Below is a small trained network, with its code and all its weights. Each question gives an input and a target symbol and asks what happens when units are switched off, that is, made to give their printed mean instead of their output.

import numpy as np


def w(rows, s, z=0):
    codes = np.array(rows[::2]) - 128.0
    scale = np.full(codes.shape[1], s)
    scale[-1] = z or s
    return codes * scale


def f(y):
    return y / 2 * (1 + np.tanh(0.7978845608 * (y + 0.044715 * y**3)))


def softmax(a):
    e = np.exp(a - a.max(-1, keepdims=True))
    return e / e.sum(-1, keepdims=True)


def log_softmax(a):
    a = a - a.max(-1, keepdims=True)
    return a - np.log(np.exp(a).sum(-1, keepdims=True))


def net(x, mask):
    ids = ['αβδθλμξτφ'.index(c) for c in x.split()]
    T = len(ids)
    res = E[ids] + P[:T]
    u = 0
    for l in range(2):
        r = res
        for j in range(2):
            rows = slice(3 * j, 3 * j + 3)
            q, k, v = (r @ M[l][rows].T for M in (Q, K, V))
            z = softmax(np.where(np.tri(T) > 0, q @ k.T / 3**0.5, -1e9)) @ v
            o = O[l][rows]
            res = res + np.where(mask[u + j], z, o[:, -1]) @ o[:, :-1]
        u += 2
        y = f(res @ A[l][:, :-1].T + A[l][:, -1])
        res = res + np.where(mask[u : u + 16], y, B[l][:, -1]) @ B[l][:, :-1]
        u += 16
    return log_softmax(res[-1] @ U[:, :-1].T + U[:, -1])


Q, K, V, O, A, B = {}, {}, {}, {}, {}, {}
E = w([
[69,107,165,159,152,172,132],'α',
[97,129,175,195,150,195,80],'β',
[189,32,86,90,194,164,80],'δ',
[162,143,99,123,101,216,74],'θ',
[50,127,108,206,95,150,148],'λ',
[14,99,118,150,92,149,213],'μ',
[167,154,60,93,43,180,78],'ξ',
[195,133,159,3,73,196,148],'τ',
[58,132,89,122,28,117,178],'φ',
],0.014)
P = w([
[193,81,139,179,132,64,118],'0',
[107,141,31,102,195,154,167],'1',
[48,50,116,130,87,174,32],'2',
[175,91,171,211,38,159,251],'3',
[164,213,190,90,154,110,158],'4',
[54,135,164,138,51,234,161],'5',
],0.015)
Q[0] = w([
[115,53,154,162,77,150,127],'0.h0',
[91,112,130,93,123,254,121],'0.h0',
[29,103,125,84,114,175,60],'0.h0',
[144,155,86,135,94,125,125],'0.h1',
[128,133,123,120,180,148,142],'0.h1',
[118,127,209,150,133,95,118],'0.h1',
],0.015)
K[0] = w([
[143,160,134,116,79,55,131],'0.h0',
[133,220,190,137,79,121,167],'0.h0',
[98,201,131,87,8,173,171],'0.h0',
[97,179,156,107,110,157,121],'0.h1',
[135,108,155,125,162,144,149],'0.h1',
[119,158,88,150,145,90,157],'0.h1',
],0.017)
V[0] = w([
[179,119,238,128,190,255,130],'0.h0',
[89,58,124,163,222,119,113],'0.h0',
[55,55,212,52,163,79,220],'0.h0',
[147,60,108,137,84,226,130],'0.h1',
[116,160,183,134,116,136,52],'0.h1',
[116,118,76,110,153,98,92],'0.h1',
],0.0079)
O[0] = w([
[123,165,125,139,175,136,43,109],'0.h0',
[132,132,169,136,251,105,153,145],'0.h0',
[59,69,212,76,178,93,105,113],'0.h0',
[68,113,156,165,182,153,186,255],'0.h1',
[119,111,154,135,125,105,97,98],'0.h1',
[106,114,102,128,101,148,127,136],'0.h1',
],0.012,0.0074)
A[0] = w([
[173,145,77,30,136,49,60,121],'0.n0',
[97,167,74,84,121,69,131,125],'0.n1',
[129,185,148,90,114,201,137,64],'0.n2',
[53,174,71,58,144,123,66,114],'0.n3',
[117,205,125,138,161,116,163,25],'0.n4',
[150,193,168,177,97,84,97,76],'0.n5',
[112,61,161,133,56,143,112,1],'0.n6',
[177,136,92,141,127,148,207,111],'0.n7',
[77,112,130,175,139,142,139,140],'0.n8',
[249,119,235,80,106,76,47,127],'0.n9',
[97,54,71,47,137,184,129,79],'0.n10',
[65,152,102,149,83,119,172,136],'0.n11',
[165,207,56,114,155,129,159,108],'0.n12',
[107,162,129,90,172,113,193,150],'0.n13',
[135,78,113,118,50,126,94,17],'0.n14',
[108,114,177,135,133,151,93,54],'0.n15',
],0.011,0.0065)
B[0] = w([
[94,126,82,198,131,100,224,129],'0.n0',
[84,138,118,2,157,111,143,132],'0.n1',
[112,87,55,198,169,103,122,164],'0.n2',
[207,141,133,63,160,169,122,144],'0.n3',
[106,81,108,114,81,169,65,150],'0.n4',
[143,138,133,37,83,156,86,131],'0.n5',
[102,78,118,66,105,102,110,201],'0.n6',
[166,139,145,112,175,119,90,214],'0.n7',
[159,176,111,125,114,116,159,238],'0.n8',
[99,204,44,154,76,103,120,140],'0.n9',
[111,189,103,152,103,108,137,223],'0.n10',
[152,101,148,118,182,143,86,252],'0.n11',
[34,122,187,73,145,105,138,169],'0.n12',
[162,146,106,109,118,155,48,201],'0.n13',
[166,50,162,137,146,129,88,164],'0.n14',
[82,155,156,105,157,102,128,145],'0.n15',
],0.009,0.012)
Q[1] = w([
[87,107,156,90,79,83,90],'1.h0',
[192,109,150,79,140,77,177],'1.h0',
[249,70,185,134,143,157,121],'1.h0',
[184,89,200,149,125,161,129],'1.h1',
[159,141,142,121,142,144,192],'1.h1',
[78,153,50,91,98,172,100],'1.h1',
],0.011)
K[1] = w([
[92,83,144,36,117,146,156],'1.h0',
[170,82,113,138,132,62,126],'1.h0',
[153,126,87,91,151,3,93],'1.h0',
[131,144,111,151,119,47,120],'1.h1',
[142,116,123,110,144,84,91],'1.h1',
[106,123,119,102,153,188,150],'1.h1',
],0.014)
V[1] = w([
[149,66,64,103,52,136,137],'1.h0',
[159,57,67,163,143,67,117],'1.h0',
[120,86,155,65,185,40,134],'1.h0',
[162,36,116,134,172,130,176],'1.h1',
[181,95,187,38,99,175,2],'1.h1',
[159,67,90,80,179,204,169],'1.h1',
],0.0075)
O[1] = w([
[109,148,188,100,60,245,133,112],'1.h0',
[130,111,200,164,132,171,64,161],'1.h0',
[89,40,128,118,235,158,115,146],'1.h0',
[166,25,70,77,180,161,187,172],'1.h1',
[84,235,104,138,161,247,140,131],'1.h1',
[166,104,2,152,107,107,110,254],'1.h1',
],0.0064,0.0085)
A[1] = w([
[67,79,150,154,39,147,156,58],'1.n0',
[120,214,92,156,157,92,117,181],'1.n1',
[170,223,248,145,89,107,139,74],'1.n2',
[121,94,186,2,124,146,52,71],'1.n3',
[162,159,179,119,231,125,165,115],'1.n4',
[47,181,119,70,162,43,173,93],'1.n5',
[87,52,114,113,151,67,134,138],'1.n6',
[86,158,50,152,58,67,143,119],'1.n7',
[32,84,156,64,105,151,122,89],'1.n8',
[78,223,138,85,133,148,156,124],'1.n9',
[184,107,209,64,143,59,194,40],'1.n10',
[146,159,208,134,186,118,67,55],'1.n11',
[232,146,197,185,88,53,199,49],'1.n12',
[157,181,141,47,130,67,133,113],'1.n13',
[165,157,93,86,201,167,72,8],'1.n14',
[146,116,60,81,117,183,121,88],'1.n15',
],0.0092,0.012)
B[1] = w([
[163,143,70,140,121,51,182,206],'1.n0',
[144,147,145,52,133,159,164,244],'1.n1',
[80,48,28,127,112,180,122,150],'1.n2',
[102,176,128,174,177,108,168,198],'1.n3',
[83,144,108,144,68,95,48,227],'1.n4',
[210,85,155,148,151,195,135,173],'1.n5',
[145,186,153,140,110,187,155,225],'1.n6',
[99,106,201,173,150,169,117,181],'1.n7',
[159,91,143,88,61,132,68,230],'1.n8',
[150,80,110,159,168,46,123,171],'1.n9',
[122,182,113,201,96,108,210,143],'1.n10',
[91,102,187,170,133,117,114,151],'1.n11',
[189,132,187,2,87,80,93,153],'1.n12',
[94,151,75,169,108,151,132,147],'1.n13',
[113,115,165,153,22,122,161,211],'1.n14',
[137,160,175,147,159,115,99,219],'1.n15',
],0.0094,0.011)
U = w([
[136,178,137,165,129,173,166,5],'α',
[117,91,174,112,174,166,176,73],'β',
[170,141,145,125,149,114,161,55],'δ',
[73,151,121,72,167,130,79,164],'θ',
[148,104,81,188,173,115,134,86],'λ',
[82,143,183,157,171,101,154,150],'μ',
[59,132,124,181,166,129,254,164],'ξ',
[142,180,45,87,195,137,197,255],'τ',
[95,106,107,119,106,131,181,118],'φ',
],0.0082,0.0061)

Each question gives the input, a string of symbols that net reads in full, and the target symbol t.
The units are the heads (3 rows each of Q, K, V and O) and the neurons (one row each of A and B). Each row of codes is followed by its name. A weight is (code - 128) times the scale printed after its matrix; where a second scale follows, it is the last column's (O, A, B and U).
mask holds one flag per unit, layer by layer, with each layer's heads first. A switched-off unit (its flag False) gives its mean, the last column of its rows in O or B, instead of its output. The means were averaged over made-up inputs and are rounded, as every weight is.
A unit's drop is (log p(t) with every unit on - log p(t) with that unit switched off) / (log p(t) with every unit on - log p(t) with every unit switched off).
The circuit of an input: a set's keep is (log p(t) with only the set's units on - log p(t) with every unit switched off) / (log p(t) with every unit on - log p(t) with every unit switched off). Starting from the 12 units with the biggest drops (on a tie, the unit counted first), units are removed one at a time, each time the one whose removal leaves the highest keep (on an exact tie, the one counted first), for as long as the keep stays at least 0.8.
units of the circuit, in order: the units of the circuit, biggest drop first
top k neurons in layer l: the k neurons of layer l with the biggest drops, biggest first
which heads matter: for each layer, one digit per head in row order, 1 if its drop is at least 0.15 and else 0, layers parted by /
input φ φ δ φ ξ δ, target φ: which heads matter => 10 / 00
input δ μ φ α, target λ: units of the circuit, in order => [0.h0, 1.h1, 1.h0, 1.n4]
input ξ λ ξ φ, target α: which heads matter => 11 / 11
input δ β δ μ β μ, target β: which heads matter => 10 / 10
input θ θ α, target α: units of the circuit, in order => [0.h0, 1.h0]
input φ α τ φ τ μ, target φ: units of the circuit, in order => [0.h0, 1.n8]
input δ δ δ δ λ α, target ξ: which heads matter => 00 / 10
input λ τ β α, target δ: which heads matter => 10 / 01
input δ δ α δ ξ α, target λ: which heads matter => 10 / 00
input ξ δ φ λ α, target τ: which heads matter => 01 / 10
input φ δ λ, target φ: units of the circuit, in order => [0.h0, 0.n6]
input φ β ξ α λ, target τ: units of the circuit, in order => [1.h0, 0.h0]
input ξ λ δ θ β, target τ: units of the circuit, in order => [1.h0, 1.n1, 0.h0]
input β β θ, target α: which heads matter => 10 / 10
input τ λ δ α, target φ: which heads matter => 11 / 11
input θ φ δ φ, target τ: which heads matter => 10 / 10
input δ μ δ λ τ δ, target θ: top 3 neurons in layer 0 => [0.n3, 0.n13, 0.n6]
input μ ξ δ, target λ: which heads matter => 10 / 00
input θ φ α φ τ ξ, target φ: top 2 neurons in layer 1 => [1.n8, 1.n0]
input φ λ β λ φ, target θ: units of the circuit, in order => [0.h0, 0.n12, 0.n4]
input δ δ δ, target τ: top 2 neurons in layer 0 => [0.n10, 0.n11]
input δ α δ, target τ: which heads matter => 10 / 10
input δ β β λ, target λ: which heads matter => 10 / 11
input δ φ α δ β, target τ: which heads matter => 00 / 10
input μ α ξ, target λ: units of the circuit, in order => [0.h0, 0.n14, 1.n1]
input δ δ φ δ μ, target τ: top neuron in layer 1 => [1.n8]
input δ δ δ ξ α, target τ: top 2 neurons in layer 1 => [1.n1, 1.n8]
input φ λ δ τ δ δ, target θ: top 3 neurons in layer 0 => [0.n6, 0.n15, 0.n3]
